(in the rows, 128 means zero)
Each row of numbers stands for one thing and depends on some of the facts below. Use the named rows to name the rest.

How the things are related:
flaplol: is of sort; bramum: points at; fiklus: uses
befik flaplol b; bikir flaplol c; tresti flaplol d
flustufur flaplol a; bribrulir flaplol a; dini flaplol d
labra flaplol c; dabrestel flaplol b; gotros flaplol c
gabra flaplol b; plekem flaplol b; skeploplir flaplol d
trusun flaplol c; trozubor flaplol c; remik flaplol c
greto flaplol b; druflel flaplol a; grizur flaplol b
kuzel flaplol b; guklol flaplol b; plafum flaplol b
tuko flaplol a; plome flaplol c; zetur flaplol c
finu flaplol d; bruvus flaplol a; brakaskes flaplol d
numin flaplol b; vuzis flaplol c; bagrim flaplol b
sodramor flaplol c; tezen flaplol b; klofu flaplol c
brogoli flaplol b; plogrun flaplol c; flupul flaplol d
fufor flaplol b; nugrol flaplol b; bridra flaplol d
rabruk flaplol d; defler flaplol c; zotrum flaplol b
klozubrak flaplol b; plimis flaplol b; votun flaplol b
tuzen flaplol b; plogroske flaplol c; brogran flaplol d
bave flaplol d; pleskek flaplol c; vebes flaplol d
flidrir flaplol d; trali flaplol b; duru flaplol c
vagen flaplol a; stivam flaplol a; demak flaplol a
sagem flaplol c; plitrodrol flaplol c; klutrebrel flaplol a
palim flaplol c; gistal flaplol b; greko flaplol a
tipos flaplol b; fasar flaplol b; skezem flaplol b
basus flaplol d; domul flaplol b; pabrir flaplol d
mizuga flaplol b; plagi flaplol c; plumu flaplol a
gromer flaplol d; skanek flaplol a; meban flaplol d
ketus flaplol b; dremur flaplol b; bukek flaplol d
grugotur flaplol d; tastege flaplol d; drolu flaplol b
trobrori flaplol c; pimak flaplol d; ketrin flaplol c
flekima flaplol b; steba flaplol a; dukludrum flaplol d
rotu flaplol b; porek flaplol c; zoplu flaplol c
grizufe flaplol c; pligim flaplol b; nastun flaplol d
platrol flaplol a; detrisuk flaplol a; braka flaplol d
klatros flaplol c; gepas flaplol a; bistutrin flaplol d
skugren flaplol b; tabek flaplol b; plibrer flaplol d
tozo flaplol a; klugrak flaplol a; ponumak flaplol c
bufen flaplol a; sedri flaplol a; bratal flaplol a
brudrol flaplol d; klomor flaplol a; viste flaplol b
furu flaplol a; grabris flaplol b; grozito flaplol a
lugru flaplol c; lufli flaplol a; lizo flaplol c
bruru flaplol a; zogro flaplol c; gruplek flaplol d
grukar flaplol d; sudrir flaplol c; fuskar flaplol c
ruve flaplol d; brolus flaplol b; brotrum flaplol d
pogropul flaplol d; grodrus flaplol d; stiflis flaplol c
nasus flaplol c; stoplim flaplol c; skaplos flaplol d
vosur flaplol a; fledru flaplol d; stoba flaplol d
flagefik flaplol b; bebem flaplol c; trola flaplol b
sebon flaplol d; rebrir flaplol c; flona flaplol b
dreflen flaplol b; zeskin flaplol a; boze flaplol a
grabil flaplol a; zevan flaplol a; gadrunes flaplol c
fladodrel flaplol b; muflufli flaplol b; kaplam flaplol d
stano flaplol c; trosto flaplol c; vidredru flaplol d
toklam flaplol a; bodregon flaplol d; plamin flaplol d
budralis flaplol c; pozom flaplol c; stogek flaplol d
gikam flaplol a; draran flaplol c; trusker flaplol c
plibil flaplol d; trizen flaplol a; baklik flaplol b
gramom flaplol c; makleplem flaplol d; flaran flaplol d
vifitrul flaplol a; nobaplu flaplol b; kaplak flaplol a
druplutri flaplol c; resor flaplol d; bagrik flaplol b
matre flaplol d; dorim flaplol a; radre flaplol a
pletil flaplol d; putrupluk flaplol a; deme flaplol a
dalur flaplol b; keflen flaplol d; deplir flaplol b
rustimel flaplol a; grudo flaplol d; drata flaplol b
kastu flaplol d; ridris flaplol b; nada flaplol b
plebri flaplol c; drinim flaplol b; gapon flaplol c
zepugrer flaplol a; storo flaplol d; folom flaplol a
skedokom flaplol a; ladra flaplol b; maflum flaplol d
plezesam flaplol a; drivarok flaplol a; bilo flaplol d
ramir flaplol c; fliklis flaplol d; reskame flaplol c
kisamik flaplol a; regrirom flaplol d; beplom flaplol b
gastuno flaplol b; valel flaplol c; seklepu flaplol c
brubomu flaplol a; gritonas flaplol d; vustom flaplol a
zaten flaplol a; trustor flaplol d; pebre flaplol b
tostul flaplol d; zadi flaplol c; fati flaplol b
vadra flaplol a; flebruk flaplol a; gobran flaplol c
logagrem flaplol a; flala flaplol b; befik bramum gritonas
befik bramum gastuno; befik bramum detrisuk; gotros bramum stivam
gotros bramum kaplak; gotros bramum numin; gabra bramum zeskin
gabra bramum detrisuk; plekem bramum ketrin; plekem bramum boze
trozubor bramum klozubrak; trozubor bramum ramir; trozubor bramum skanek
trozubor bramum brubomu; grizur bramum klozubrak; grizur bramum dorim
grizur bramum grudo; plafum bramum bribrulir; plafum bramum gromer
plafum bramum grudo; tuko bramum klugrak; tuko bramum plebri
tuko bramum logagrem; brakaskes bramum vustom; brakaskes bramum flona
brakaskes bramum tresti; brakaskes bramum reskame; brakaskes bramum flustufur
vuzis bramum dalur; vuzis bramum plagi; defler bramum fliklis
defler bramum valel; defler bramum grozito; brogran bramum toklam
brogran bramum putrupluk; trali bramum sudrir; trali bramum dorim
trali bramum bribrulir; duru bramum druflel; demak bramum nada
gistal bramum votun; gistal bramum guklol; greko bramum dalur
greko bramum palim; greko bramum gadrunes; fasar bramum sudrir
fasar bramum furu; fasar bramum tuzen; fasar bramum deme
fasar bramum klofu; pabrir bramum vifitrul; pabrir bramum ramir
pabrir bramum pimak; plumu bramum gruplek; plumu bramum rabruk
meban bramum klugrak; meban bramum vifitrul; meban bramum fuskar
meban bramum bruvus; bukek bramum fledru; grugotur bramum drolu
grugotur bramum brogoli; grugotur bramum rabruk; tastege bramum klozubrak
tastege bramum gobran; tastege bramum porek; tastege bramum tezen
trobrori bramum klugrak; trobrori bramum zepugrer; trobrori bramum folom
flekima bramum drivarok; rotu bramum bridra; rotu bramum lizo
grizufe bramum gruplek; grizufe bramum nobaplu; pligim bramum bikir
pligim bramum flustufur; skugren bramum bave; skugren bramum lufli
skugren bramum basus; tozo bramum bagrim; tozo bramum ponumak
tozo bramum klofu; tozo bramum klutrebrel; bufen bramum tuzen
bufen bramum dorim; bufen bramum ketrin; bufen bramum pletil
klomor bramum steba; klomor bramum gastuno; klomor bramum radre
viste bramum finu; viste bramum bikir; viste bramum nada
ruve bramum palim; ruve bramum ketrin; ruve bramum fledru
brotrum bramum toklam; brotrum bramum kaplak; brotrum bramum sodramor
pogropul bramum druplutri; grodrus bramum bilo; grodrus bramum druplutri
grodrus bramum nobaplu; grodrus bramum lizo; stoplim bramum votun
stoplim bramum gobran; stoplim bramum flidrir; stoplim bramum draran
stoba bramum lugru; stoba bramum tezen; flagefik bramum plimis
flagefik bramum brogoli; flagefik bramum boze; flagefik bramum grabris
sebon bramum klozubrak; sebon bramum vosur; sebon bramum trola
sebon bramum boze; rebrir bramum gepas; rebrir bramum bebem
rebrir bramum vadra; muflufli bramum plebri; muflufli bramum beplom
muflufli bramum trusun; muflufli bramum grabil; muflufli bramum grozito
muflufli bramum zotrum; kaplam bramum reskame; kaplam bramum labra
kaplam bramum nasus; stano bramum gruplek; stano bramum steba
stano bramum lufli; trosto bramum plebri; trosto bramum dremur
trosto bramum skeploplir; trosto bramum ketus; trosto bramum domul
vidredru bramum grukar; budralis bramum dreflen; budralis bramum zoplu
pozom bramum klatros; pozom bramum fladodrel; pozom bramum mizuga
pozom bramum gobran; pozom bramum zogro; pozom bramum valel
gikam bramum grabil; gikam bramum basus; gikam bramum skaplos
gikam bramum nasus; trusker bramum fladodrel; trusker bramum plibrer
trusker bramum palim; trizen bramum fliklis; trizen bramum tipos
trizen bramum dalur; baklik bramum gobran; baklik bramum skanek
baklik bramum plagi; baklik bramum nobaplu; flaran bramum plibrer
flaran bramum skedokom; flaran bramum klofu; flaran bramum dini
resor bramum dorim; resor bramum remik; resor bramum bodregon
matre bramum gadrunes; deplir bramum klugrak; deplir bramum tabek
deplir bramum domul; rustimel bramum skedokom; rustimel bramum trusun
rustimel bramum zogro; rustimel bramum zoplu; drata bramum dremur
drata bramum reskame; kastu bramum lufli; kastu bramum fufor
kastu bramum sedri; kastu bramum nada; drinim bramum plogrun
drinim bramum porek; storo bramum druflel; storo bramum plamin
storo bramum logagrem; plezesam bramum bribrulir; plezesam bramum gapon
plezesam bramum logagrem; kisamik bramum ketus; kisamik bramum grudo
regrirom bramum grabil; regrirom bramum bagrik; seklepu bramum pleskek
seklepu bramum ramir; seklepu bramum plamin; seklepu bramum brogoli
seklepu bramum brubomu; zaten bramum steba; tostul bramum tabek
tostul bramum draran; fati bramum zevan; fati bramum gromer
flebruk bramum dukludrum; flebruk bramum grabris; flala bramum nada
befik fiklus dorim; bikir fiklus brolus; tresti fiklus skaplos
dini fiklus plibil; dabrestel fiklus grozito; gotros fiklus fliklis
plekem fiklus sedri; trusun fiklus fledru; remik fiklus maflum
greto fiklus flupul; grizur fiklus boze; kuzel fiklus pabrir
plafum fiklus drivarok; plome fiklus grudo; zetur fiklus pimak
numin fiklus stogek; bagrim fiklus trizen; tezen fiklus fuskar
brogoli fiklus draran; flupul fiklus detrisuk; rabruk fiklus rotu
zotrum fiklus deme; klozubrak fiklus trali; tuzen fiklus vosur
plogroske fiklus tozo; brogran fiklus makleplem; bave fiklus bratal
vebes fiklus gastuno; trali fiklus braka; duru fiklus plumu
vagen fiklus storo; stivam fiklus plekem; demak fiklus nugrol
sagem fiklus pligim; plitrodrol fiklus bebem; klutrebrel fiklus demak
gistal fiklus pebre; greko fiklus fasar; fasar fiklus bagrim
skezem fiklus tuzen; basus fiklus bruru; pabrir fiklus vifitrul
plagi fiklus plogroske; plumu fiklus tabek; gromer fiklus vadra
grugotur fiklus vebes; drolu fiklus zepugrer; pimak fiklus stiflis
flekima fiklus flagefik; steba fiklus basus; dukludrum fiklus fladodrel
rotu fiklus grabris; grizufe fiklus vagen; pligim fiklus plitrodrol
nastun fiklus tezen; braka fiklus sudrir; klatros fiklus grizur
bistutrin fiklus zetur; tabek fiklus bukek; tozo fiklus remik
sedri fiklus zadi; bratal fiklus ridris; brudrol fiklus bribrulir
viste fiklus dremur; grabris fiklus bilo; bruru fiklus plamin
grukar fiklus gromer; sudrir fiklus sebon; fuskar fiklus kaplam
brolus fiklus flona; pogropul fiklus trusun; grodrus fiklus skedokom
stiflis fiklus brudrol; skaplos fiklus putrupluk; fledru fiklus grukar
stoba fiklus brogran; flagefik fiklus ketus; bebem fiklus skezem
sebon fiklus gistal; flona fiklus ladra; dreflen fiklus klutrebrel
boze fiklus druplutri; fladodrel fiklus grugotur; vidredru fiklus rabruk
toklam fiklus gotros; plamin fiklus klozubrak; draran fiklus bikir
plibil fiklus dukludrum; trizen fiklus brogoli; baklik fiklus sagem
gramom fiklus vustom; makleplem fiklus baklik; flaran fiklus dreflen
vifitrul fiklus resor; nobaplu fiklus plebri; kaplak fiklus stivam
druplutri fiklus toklam; resor fiklus dabrestel; dorim fiklus bistutrin
putrupluk fiklus befik; deme fiklus rustimel; keflen fiklus drata
rustimel fiklus plogrun; grudo fiklus pogropul; drata fiklus zotrum
kastu fiklus dini; ridris fiklus kastu; plebri fiklus nastun
zepugrer fiklus numin; storo fiklus nobaplu; skedokom fiklus klatros
ladra fiklus bagrik; maflum fiklus tresti; drivarok fiklus flaran
bilo fiklus kaplak; fliklis fiklus greto; gastuno fiklus gramom
vustom fiklus flekima; trustor fiklus kuzel; pebre fiklus trustor
tostul fiklus drolu; zadi fiklus zaten; vadra fiklus keflen

Some things and their rows:
[ 95 126 116 120 117  65 164 145 177 120 186 203 144 123 163 138 109 138
  70 107 165 120 127 141 122 198 112 178 123  57 141  96 164] : grugotur
[ 89 151 132 106 157 149 136 112 121 150 140 118  91 126 114 141 137 100
 122 136 117 110  86 156 123  95 150 124 121 113 133 169 135] : brogoli
[157 125 122 164 106  77 143 100 127 131 102 114 179 141 133  95 137 131
 167 102 117 167 156 135 151  95 116 118 141 147  63 104 162] : labra
[122 118 137 124 127 116 140 160 148 110 150 167 141 124 112 141 119 111
  90 119 146 132 144 113 130 160  96 141 132 120 169 104 141] : stoba
[ 88  92 137 127 129 194 129 219 153 102 157 177 145 126  77 140  97 134
  77 111 117 121 165 113 132 140 104 153 110 117 162 111 129] : sebon
[102 144 140 222 105  83 165 147 153  76 124 124 158 149 177 112 126  23
  80 107 154 153 199  97 148 116 112 141 166 129  92  86 145] : stano
[167 121 131 151  90 121 122 174 145  89 111 113 158 111 124 119 113 145
 105 105 169 164 143 105 127 138  98 132 139 137 141  83  95] : matre
[209 114 143 138  98 166 118 167 104 103  94  91 110 125 163 124 149 181
  75 166 140  87 131  91 110 192 105 105 175 145 172 139  79] : tuko
[121 112 155 104 122 189 152 183 168  96 143 149  86 137 127 156 143  76
  53 126 112  73  85 155  87 124 124 143 151 106 187 126 145] : plafum
[126 142 130 178 111 180 116 182 127  87 114  95  89 130 175 144 112  81
  87 157 166  98 151  81 105 167 148 140 158 136 166 144  53] : klomor
[154 140 110 136 119 172  98 126 108 136  96  81 102 127 147 128 117 153
 168 156 136 111 124 108 113 143 165 124 131 149 130 158  65] : zeskin
[ 77 138 150 124 137 166 136 177 141  94 149 134  80 113 116 154 131  72
  53 126 152 111  91 143 109 112 123 139 134 107 183 147 120] : baklik
[134 118 141 123 128 103 143 152 138 117 151 166 147 122 116 135 128 131
  80 127 141 134 148 111 138 170  85 134 136 121 165 107 144] : tostul
[153 124 121 165 104  85 144 108 132 130 105 118 173 144 132 100 133 122
 171  99 115 166 153 138 148  92 121 124 142 151  68 104 161] : porek
[109 120 126 136 143  67 148  97 121 151 139 165 160 137 107 115 139 121
 164 108 113 153 147 147 157 114 108 123 123 125 100 125 196] : zadi
[158 138 112 136 121 176 101 129 110 135  97  82 102 129 147 130 118 155
 169 155 132 107 123 107 110 145 165 126 134 148 132 158  65] : zevan
[154 129 147 137  96 181 136 177 156  78 106  90 103 130 150 133 137  99
  60 121 135 103  99 135  95 103 127 130 157 122 145 106  99] : fati
[108 140 118 109 158 162 111 127  97 161 127 119  84 120 111 147 121 147
 169 161 137  99 111 119 117 158 151 126 118 133 174 191  99] : skedokom
[ 70 132 132 142 145 171 112 177 123 103 156 154  72 121 149 164 113  73
  74 165 160  89 144  95 110 187 138 147 135 115 200 170  90] : plumu
[171 107 130 138  87 220 104 216 149  79  93 104  90 127 134 151 112 122
 123 134 153  96 108 112  74 156 142 149 156 148 199 124  63] : bufen

Which thing is each row?
No name comes twice in this set of rows, the named rows included.
[104 127 137 135 144  72 154 120 188 108 162 172 149 117 156 141 110 175
  95  86 180 125 143 115 106 171  99 151  95  72 164  26 151]  kastu
[106 131 159 118 142 159 144 160 144  99 136 122  88 113 117 151 142 114
  61 121 151 102  88 138 101 114 109 126 128 106 188 117 128]  pligim
[106 137 122 113 162 159 106 115 106 157 130 123  88 122 120 149 119 151
 167 159 136  99 116 117 114 159 155 126 108 129 172 174  99]  sedri
[183 128 158 129 100 150 141 156 128  88 105  83 116 124 157 118 161 146
  36 138 134 102 106 128 113 124 102 106 168 123 135 117 108]  deplir
[111 138 115 116 147  89 135  95 130 163 153 157 151 131 118 127 116 132
 152 126 122 140 142 126 149 146 129 135 109 115 115 128 148]  bave
[ 92 117 120 105 160 190  96 141  93 157 141 138  94 119 109 142 115 180
 140 170 110  90 135 114 126 161 145 126 100 125 155 190  99]  vifitrul
[117 103 139 122 124 162 141 192 162 107 150 178 142 137  96 143 111 108
  90 115 121 118 148 118 121 154 104 152 130 122 171 105 143]  resor
[160 130 152 136 100 161 135 165 139  84 110  85 109 122 151 125 147 128
  48 130 144 113 101 129 107 111 112 118 156 123 139 115  99]  muflufli
[118 115 121  45 120 193  95 142 137 133 147 168  64 141 135 184 159  86
 164 157  83  76 121  98 105 167 164 130 114 136 167 161 105]  dorim
[ 82 135 133  97 156 159 124 114 120 145 150 130  96 123 115 136 132 128
 106 138 104 106  96 156 126  97 147 128 102 106 122 157 133]  dabrestel
[101 126 111  95 153 148 105 118 110 159 147 148  89 120 135 150 117 163
 154 158 131  92 107 132 113 176 154 139 105 110 159 176 109]  bratal
[123 135 154 122 123 215 174 202 176 100 118 120  75 145  98 164 139  40
  89 109 126  74  68 156  82 102 139 148 171 122 210 140 137]  grizur
[ 78  92 129 134 143 137 136 142 119 147 148 176 167 140  81 113 120 153
 139 109  78 139 170 143 161 102 112 134 100 123  86 131 190]  sudrir
[187 103 147 169  84  85 158 151 137  90 102 126 176 138 142 100 154 133
  91 103 131 149 163 120 141 129  73 114 175 141 108  79 167]  trosto
[156 137 112 134 120 174  96 132 101 138  98  79 103 125 144 127 117 166
 165 158 133 115 124 107 114 144 160 119 128 148 129 161  64]  grozito

The same things again, as new rows of numbers:
Some rows with their names:
[135 134 147 127 130 126 158 131 111 115 141 133 130 124] : brotrum
[135 134 172 137 121 133 152 130 120 114 151 142 118 150] : klatros
[134 117  68 124 137 119 108 150 161  94 147 128 130  69] : grizur
[125 122 105 129 125 125  96 120 140 138 121 125 126 114] : trola
[129 114 163 152 127 124 137 153 107 121 149 138 117 162] : fledru
[149 142 160 142 132 123 148 100 132 103 141 144 112 188] : gramom
[136 132 164 132 124 132 139 129 122 124 143 133 122 141] : flidrir
[100 113  76 111 141 141 115 101 135 177 169  65 123 126] : steba
[117 142 192 113 126 132 145 130 129 121 206 106 110 138] : sudrir
[132 120  86 127 127 111 121 143 137 129 119 117 130  94] : plekem
[128 146 176 136 126 135 150 122 112 112 146 148 122 141] : plebri
[119 130 109 131 128 126  97 114 126 141 114 131 130 112] : tabek
[125 121  92 124 131 118 116 123 128 132 119 123 133  98] : drinim
[121 114  99 101 121 120  98 120 146 154 141 152 173 165] : nada
[133 126 218 164 122 131 163 110 153 107 131 136 148 133] : stiflis
[119 123  87 127 133 131  96 135 146 147  96 115 132 133] : platrol
[119 123  90 127 133 131  96 136 146 147  95 115 131 134] : klutrebrel
[127 120  63 123 138 119 113 165 159 122 110 108 135 103] : bufen
[137 127 186 154 125 131 145 119 142 118 129 135 143 135] : bistutrin
[120 113  97 139 109 139 107 149 129 153 111 143 141  71] : ridris

Name these rows:
No name comes twice in this set of rows, the named rows included.
[136 133 153 131 124 118 164 143 105 126 132 126 128 131]  matre
[135 132 162 128 123 132 136 129 126 125 148 137 130 150]  finu
[140 134 171 136 118 126 155 147 130 111 154 133 116 147]  ketrin
[104 121 156  94 127 122  83 122 129 133 131 104 114 111]  pebre
[134 136 171 129 120 131 153 127 125 117 155 146 129 158]  bikir
[122 152 164 132 133 130 167 120  95 106 144 150 132 122]  trobrori
[134 129 143 131 129 128 157 137 107 118 147 135 129 126]  vidredru
[122 125  93 125 133 131 101 126 150 145  85 113 134 131]  detrisuk
[105 116 185  80 125 120  74 128 125 114  97 114 110 109]  dabrestel
[138 128 151 142 117 139 143 142 122 126 134 146 130 124]  dukludrum
[118 121  74 134 128 109 132 167 116 163  79 100 134 130]  greko
[121 112  85  94 125 113 118 122 137 147 143 153 183 150]  flala
[125 121 107 126 125 126  95 116 138 142 122 129 132 122]  fufor
[136 135 162 133 119 117 181 147 106 118 141 129 122 139]  trusker
[127 145 146 131 137 129 154 126 104 108 141 144 136 111]  storo

